Below is a small trained network, with its code and all its weights. Each question gives an input and a target symbol and asks what happens when units are switched off, that is, made to give their printed mean instead of their output.

import numpy as np


def w(rows, s, z=0):
    codes = np.array(rows[::2]) - 128.0
    scale = np.full(codes.shape[1], s)
    scale[-1] = z or s
    return codes * scale


def f(y):
    return y / 2 * (1 + np.tanh(0.7978845608 * (y + 0.044715 * y**3)))


def softmax(a):
    e = np.exp(a - a.max(-1, keepdims=True))
    return e / e.sum(-1, keepdims=True)


def log_softmax(a):
    a = a - a.max(-1, keepdims=True)
    return a - np.log(np.exp(a).sum(-1, keepdims=True))


def net(x, mask):
    ids = ['βγδεηθλξπσφω'.index(c) for c in x.split()]
    T = len(ids)
    res = E[ids] + P[:T]
    u = 0
    for l in range(2):
        q, k, v = (res @ M[l].T for M in (Q, K, V))
        z = softmax(np.where(np.tri(T) > 0, q @ k.T / 3**0.5, -1e9)) @ v
        res = res + np.where(mask[u], z, O[l][:, -1]) @ O[l][:, :-1]
        u += 1
        y = f(res @ A[l][:, :-1].T + A[l][:, -1])
        res = res + np.where(mask[u : u + 12], y, B[l][:, -1]) @ B[l][:, :-1]
        u += 12
    return log_softmax(res[-1] @ U[:, :-1].T + U[:, -1])


Q, K, V, O, A, B = {}, {}, {}, {}, {}, {}
E = w([
[78,158,56],'β',
[152,129,222],'γ',
[114,73,101],'δ',
[155,26,105],'ε',
[77,40,31],'η',
[81,157,58],'θ',
[126,62,103],'λ',
[73,186,42],'ξ',
[39,99,201],'π',
[88,205,141],'σ',
[205,179,134],'φ',
[169,5,110],'ω',
],0.019)
P = w([
[116,254,156],'0',
[33,114,103],'1',
[49,105,105],'2',
[66,93,107],'3',
[79,80,110],'4',
[92,69,113],'5',
[101,64,116],'6',
[104,57,115],'7',
[113,53,117],'8',
[114,50,118],'9',
[118,45,117],'10',
[120,44,119],'11',
[124,40,120],'12',
[124,38,116],'13',
],0.0095)
Q[0] = w([
[157,131,237],'0.h1',
[143,45,3],'0.h1',
[213,251,65],'0.h1',
],0.0067)
K[0] = w([
[101,93,136],'0.h1',
[85,254,187],'0.h1',
[121,118,17],'0.h1',
],0.0086)
V[0] = w([
[255,211,182],'0.h1',
[47,134,128],'0.h1',
[196,108,106],'0.h1',
],0.006)
O[0] = w([
[188,153,93,4],'0.h1',
[112,69,149,230],'0.h1',
[95,152,253,39],'0.h1',
],0.0071,0.0037)
A[0] = w([
[96,40,55,97],'0.n1',
[196,148,152,47],'0.n2',
[228,90,127,115],'0.n3',
[140,239,199,1],'0.n4',
[150,203,110,102],'0.n5',
[118,141,172,86],'0.n6',
[248,184,186,71],'0.n7',
[132,69,133,139],'0.n8',
[133,99,40,78],'0.n9',
[121,155,194,131],'0.n10',
[114,59,88,154],'0.n11',
[40,106,65,115],'0.n12',
],0.013,0.0074)
B[0] = w([
[231,157,90,252],'0.n1',
[87,136,124,127],'0.n2',
[1,135,160,161],'0.n3',
[232,223,193,131],'0.n4',
[96,243,91,135],'0.n5',
[144,80,126,126],'0.n6',
[91,105,74,144],'0.n7',
[70,170,129,179],'0.n8',
[197,80,33,188],'0.n9',
[127,71,96,144],'0.n10',
[179,163,133,228],'0.n11',
[98,83,142,252],'0.n12',
],0.0082,0.011)
Q[1] = w([
[177,82,198],'1.h1',
[201,209,135],'1.h1',
[75,251,255],'1.h1',
],0.0074)
K[1] = w([
[194,130,222],'1.h1',
[65,182,32],'1.h1',
[137,3,105],'1.h1',
],0.0063)
V[1] = w([
[156,111,254],'1.h1',
[198,170,160],'1.h1',
[161,64,119],'1.h1',
],0.0092)
O[1] = w([
[167,32,154,2],'1.h1',
[100,25,117,120],'1.h1',
[199,132,2,74],'1.h1',
],0.008,0.0099)
A[1] = w([
[154,29,123,1],'1.n1',
[64,162,162,86],'1.n2',
[52,190,126,193],'1.n3',
[160,247,107,121],'1.n4',
[190,77,70,171],'1.n5',
[235,163,50,168],'1.n6',
[117,55,131,57],'1.n7',
[60,48,163,84],'1.n8',
[42,113,205,135],'1.n9',
[236,121,248,189],'1.n10',
[130,128,130,131],'1.n11',
[61,52,140,87],'1.n12',
],0.012,0.011)
B[1] = w([
[212,193,173,142],'1.n1',
[78,94,87,167],'1.n2',
[184,83,200,252],'1.n3',
[213,132,76,211],'1.n4',
[68,107,53,200],'1.n5',
[102,176,208,230],'1.n6',
[142,188,93,135],'1.n7',
[197,65,187,152],'1.n8',
[68,231,128,182],'1.n9',
[2,61,53,138],'1.n10',
[127,128,131,128],'1.n11',
[216,76,136,150],'1.n12',
],0.0084,0.016)
U = w([
[155,186,110,44],'β',
[115,130,94,118],'γ',
[55,185,151,254],'δ',
[31,124,68,132],'ε',
[109,163,43,88],'η',
[147,187,118,95],'θ',
[77,144,93,96],'λ',
[196,186,196,136],'ξ',
[80,166,75,112],'π',
[166,100,124,157],'σ',
[134,102,254,94],'φ',
[14,83,108,88],'ω',
],0.011,0.0078)

Each question gives the input, a string of symbols that net reads in full, and the target symbol t.
The units are the heads (3 rows each of Q, K, V and O) and the neurons (one row each of A and B). Each row of codes is followed by its name. A weight is (code - 128) times the scale printed after its matrix; where a second scale follows, it is the last column's (O, A, B and U).
mask holds one flag per unit, layer by layer, with each layer's heads first. A switched-off unit (its flag False) gives its mean, the last column of its rows in O or B, instead of its output. The means were averaged over made-up inputs and are rounded, as every weight is.
A unit's drop is (log p(t) with every unit on - log p(t) with that unit switched off) / (log p(t) with every unit on - log p(t) with every unit switched off).
The circuit of an input: a set's keep is (log p(t) with only the set's units on - log p(t) with every unit switched off) / (log p(t) with every unit on - log p(t) with every unit switched off). Starting from the 12 units with the biggest drops (on a tie, the unit counted first), units are removed one at a time, each time the one whose removal leaves the highest keep (on an exact tie, the one counted first), for as long as the keep stays at least 0.8.
units of the circuit, in order: the units of the circuit, biggest drop first
top k neurons: the k neurons with the biggest drops, biggest first
top k neurons in layer l: the k neurons of layer l with the biggest drops, biggest first
input ε σ ε σ σ φ σ ξ λ, target ε: top 2 neurons in layer 1 -> [1.n5 1.n10]
input σ φ ξ, target σ: top 2 neurons in layer 0 -> [0.n4 0.n9]
input φ φ φ σ σ ε η π φ φ σ π ξ, target φ: units of the circuit, in order -> [1.h1 0.n4 0.n5 1.n8]
input φ σ σ σ ε β φ π β, target φ: units of the circuit, in order -> [1.h1 0.n5 0.n4 1.n8]
input φ φ σ ξ ε ξ φ λ θ, target φ: units of the circuit, in order -> [1.h1 0.n4 0.n5 1.n8]
input ε φ σ σ σ σ ε ε γ, target ω: top 2 neurons -> [1.n10 1.n3]
input σ ξ ξ σ ξ φ π ε λ σ δ, target σ: top 3 neurons -> [0.n4 0.n1 1.n1]
input φ π η ξ θ δ, target φ: units of the circuit, in order -> [1.h1 0.n4 1.n8]
input η θ ε, target η: top 3 neurons in layer 1 -> [1.n5 1.n3 1.n4]
input ε ξ ε λ θ, target ε: top 2 neurons -> [0.n12 0.n9]
input ξ φ σ φ σ δ, target ξ: units of the circuit, in order -> [0.n1 0.n11 1.n6]
input ε β φ φ σ σ σ π π σ ε, target ε: units of the circuit, in order -> [1.n5 1.n10 0.n1]
input σ ξ β σ σ β σ η, target η: units of the circuit, in order -> [1.n5 0.n1]
input φ φ ω, target φ: top 4 neurons -> [0.n4 0.n3 0.n5 1.n8]
input σ δ ε, target σ: top 4 neurons -> [0.n4 0.n3 1.n1 0.n5]
input σ δ σ σ ε σ σ φ γ δ ω σ β, target σ: top 3 neurons in layer 0 -> [0.n4 0.n12 0.n5]
input ξ ε σ φ σ φ σ γ λ, target ξ: top 4 neurons -> [0.n5 0.n1 0.n11 1.n6]
input ξ φ φ π, target φ: top 4 neurons in layer 1 -> [1.n8 1.n5 1.n12 1.n4]
input φ ξ φ ε, target φ: top 3 neurons -> [0.n4 0.n5 0.n3]
input σ σ σ φ σ σ φ, target δ: top 2 neurons in layer 0 -> [0.n7 0.n11]
input ξ π ε σ φ π θ σ θ, target ξ: top 2 neurons -> [0.n5 0.n1]
input η ω η ξ λ, target η: top 3 neurons in layer 1 -> [1.n5 1.n3 1.n4]
input σ π σ σ σ φ γ σ ε ε η σ ξ, target σ: top 4 neurons in layer 0 -> [0.n4 0.n12 0.n9 0.n5]
input σ ξ σ σ δ σ ω γ σ λ, target σ: top 4 neurons in layer 0 -> [0.n4 0.n1 0.n3 0.n9]
input σ φ β, target σ: top 3 neurons in layer 0 -> [0.n4 0.n12 0.n9]
input ξ φ β, target ξ: top neuron -> [0.n1]
input θ θ ξ σ π φ ξ ξ λ σ λ ε γ, target ω: top 4 neurons in layer 1 -> [1.n10 1.n3 1.n4 1.n6]
